Below are the code and all the weights of a small trained network. Each question names an input and a class and asks about switching units off, where a switched-off unit gives its printed mean instead of its output.

import numpy as np


def w(rows, s, z=0):
    codes = np.array(rows[::2]) - 128.0
    scale = np.full(codes.shape[1], s)
    scale[-1] = z or s
    return codes * scale


def f(y):
    return y / 2 * (1 + np.tanh(0.7978845608 * (y + 0.044715 * y**3)))


def log_softmax(a):
    a = a - a.max(-1, keepdims=True)
    return a - np.log(np.exp(a).sum(-1, keepdims=True))


def net(x, mask):
    res = np.array(x, float).reshape(1, 6) / 4 @ E
    y = f(res @ A[0][:, :-1].T + A[0][:, -1])
    res = res + np.where(mask, y, B[0][:, -1]) @ B[0][:, :-1]
    return log_softmax(res[-1] @ U[:, :-1].T + U[:, -1])


A, B = {}, {}
E = w([
[127,129,129,130,127,127,129],'x0',
[178,103,122,140,143,153,208],'x1',
[139,130,124,131,124,127,122],'x2',
[154,128,253,134,137,160,109],'x3',
[125,132,126,123,138,133,128],'x4',
[131,196,131,77,59,143,161],'x5',
],0.022)
A[0] = w([
[155,67,140,146,153,159,141,112],'N0',
[124,146,85,94,99,121,148,114],'N1',
[101,170,121,104,86,85,112,169],'N2',
[104,71,67,162,167,85,111,186],'N3',
[130,56,172,151,155,119,91,181],'N4',
[142,193,176,104,83,168,144,79],'N5',
[141,186,206,86,80,161,135,92],'N6',
[119,179,84,92,82,127,168,134],'N7',
[135,117,125,139,128,126,142,113],'N8',
[148,135,100,147,128,164,180,117],'N9',
[94,155,132,105,119,95,37,250],'N10',
[103,68,27,167,157,69,124,209],'N11',
[191,90,122,143,147,164,248,163],'N12',
[179,94,121,146,139,168,229,162],'N13',
[113,160,76,76,65,121,165,134],'N14',
[144,164,176,90,88,152,139,74],'N15',
[144,71,181,155,172,149,90,123],'N16',
[119,110,138,96,144,124,132,114],'N17',
[110,152,89,109,106,117,141,167],'N18',
],0.014,0.012)
B[0] = w([
[186,131,143,126,174,132,118,178],'N0',
[135,171,168,113,146,80,156,168],'N1',
[81,129,121,125,94,119,157,181],'N2',
[112,99,108,114,80,205,110,222],'N3',
[112,173,174,166,161,139,71,212],'N4',
[142,90,93,101,93,178,122,187],'N5',
[96,85,80,150,121,189,124,203],'N6',
[135,142,116,96,133,82,172,191],'N7',
[146,129,132,102,142,128,122,133],'N8',
[165,112,118,99,163,103,128,165],'N9',
[38,203,138,165,84,156,131,218],'N10',
[125,72,90,95,75,201,160,253],'N11',
[250,86,118,105,179,111,146,233],'N12',
[222,114,116,90,162,126,143,218],'N13',
[134,182,150,93,110,56,178,197],'N14',
[137,72,88,114,111,183,126,175],'N15',
[152,175,174,162,193,94,98,206],'N16',
[131,134,124,140,135,130,131,128],'N17',
[110,150,142,111,86,106,152,175],'N18',
],0.013,0.027)
U = w([
[71,115,87,122,52,239,123,253],'0',
[173,38,44,96,122,199,148,185],'1',
[71,193,124,111,71,33,172,87],'2',
[171,136,110,62,119,6,173,50],'3',
[82,191,186,181,151,126,75,96],'4',
[192,131,200,133,175,106,112,22],'5',
],0.011,0.0028)

Each question gives the input, the list of numbers given to net, and the class t.
The units are the neurons (one row each of A and B). Each row of codes is followed by its name. A weight is (code - 128) times the scale printed after its matrix; where a second scale follows, it is the last column's (A, B and U).
mask holds one flag per neuron, in row order. A switched-off neuron (its flag False) gives its mean, the last column of its row in B, instead of its output. The means were averaged over made-up inputs and are rounded, as every weight is.
A unit's drop is (log p(t) with every unit on - log p(t) with that unit switched off) / (log p(t) with every unit on - log p(t) with every unit switched off).
The circuit of an input: a set's keep is (log p(t) with only the set's units on - log p(t) with every unit switched off) / (log p(t) with every unit on - log p(t) with every unit switched off). Starting from the 12 units with the biggest drops (on a tie, the unit counted first), units are removed one at a time, each time the one whose removal leaves the highest keep (on an exact tie, the one counted first), for as long as the keep stays at least 0.8.
circuit, biggest first: the units of the circuit, biggest drop first
unit that matters most: the unit with the biggest drop
k most important neurons: the k neurons with the biggest drops, biggest first
drop when u is switched off: that unit's drop, to one decimal
input [-5,3,7,-3,-1,1], class 3: unit that matters most => N6
input [-6,0,-6,6,-5,0], class 4: circuit, biggest first => [N11, N12]
input [-8,6,-5,0,5,7], class 3: 4 most important neurons => [N14, N11, N3, N7]
input [-1,6,-6,7,0,0], class 5: 2 most important neurons => [N11, N16]
input [-4,-3,0,7,-2,0], class 4: 2 most important neurons => [N11, N16]
input [-1,0,-6,-7,8,0], class 0: 3 most important neurons => [N11, N3, N12]
input [3,0,6,0,-4,8], class 2: 2 most important neurons => [N14, N11]
input [-6,-5,-3,1,-4,3], class 0: 2 most important neurons => [N16, N6]
input [-1,0,3,3,2,0], class 4: 3 most important neurons => [N11, N12, N3]
input [-6,-3,8,1,2,-8], class 4: 2 most important neurons => [N16, N4]
input [0,0,3,5,-3,5], class 0: 2 most important neurons => [N12, N13]
input [-3,6,3,0,3,1], class 3: 3 most important neurons => [N11, N3, N6]
input [4,0,-6,-3,-5,5], class 2: 2 most important neurons => [N12, N13]
input [-4,8,-1,1,5,-5], class 5: most important neuron => [N16]
input [2,0,-3,5,8,-3], class 4: drop when N12 is switched off => 0.2
input [-8,0,6,-7,4,8], class 2: drop when N12 is switched off => 0.3
input [0,3,-4,5,7,-2], class 5: drop when N0 is switched off => 0.0
input [5,2,-6,-2,4,1], class 3: drop when N6 is switched off => 0.1
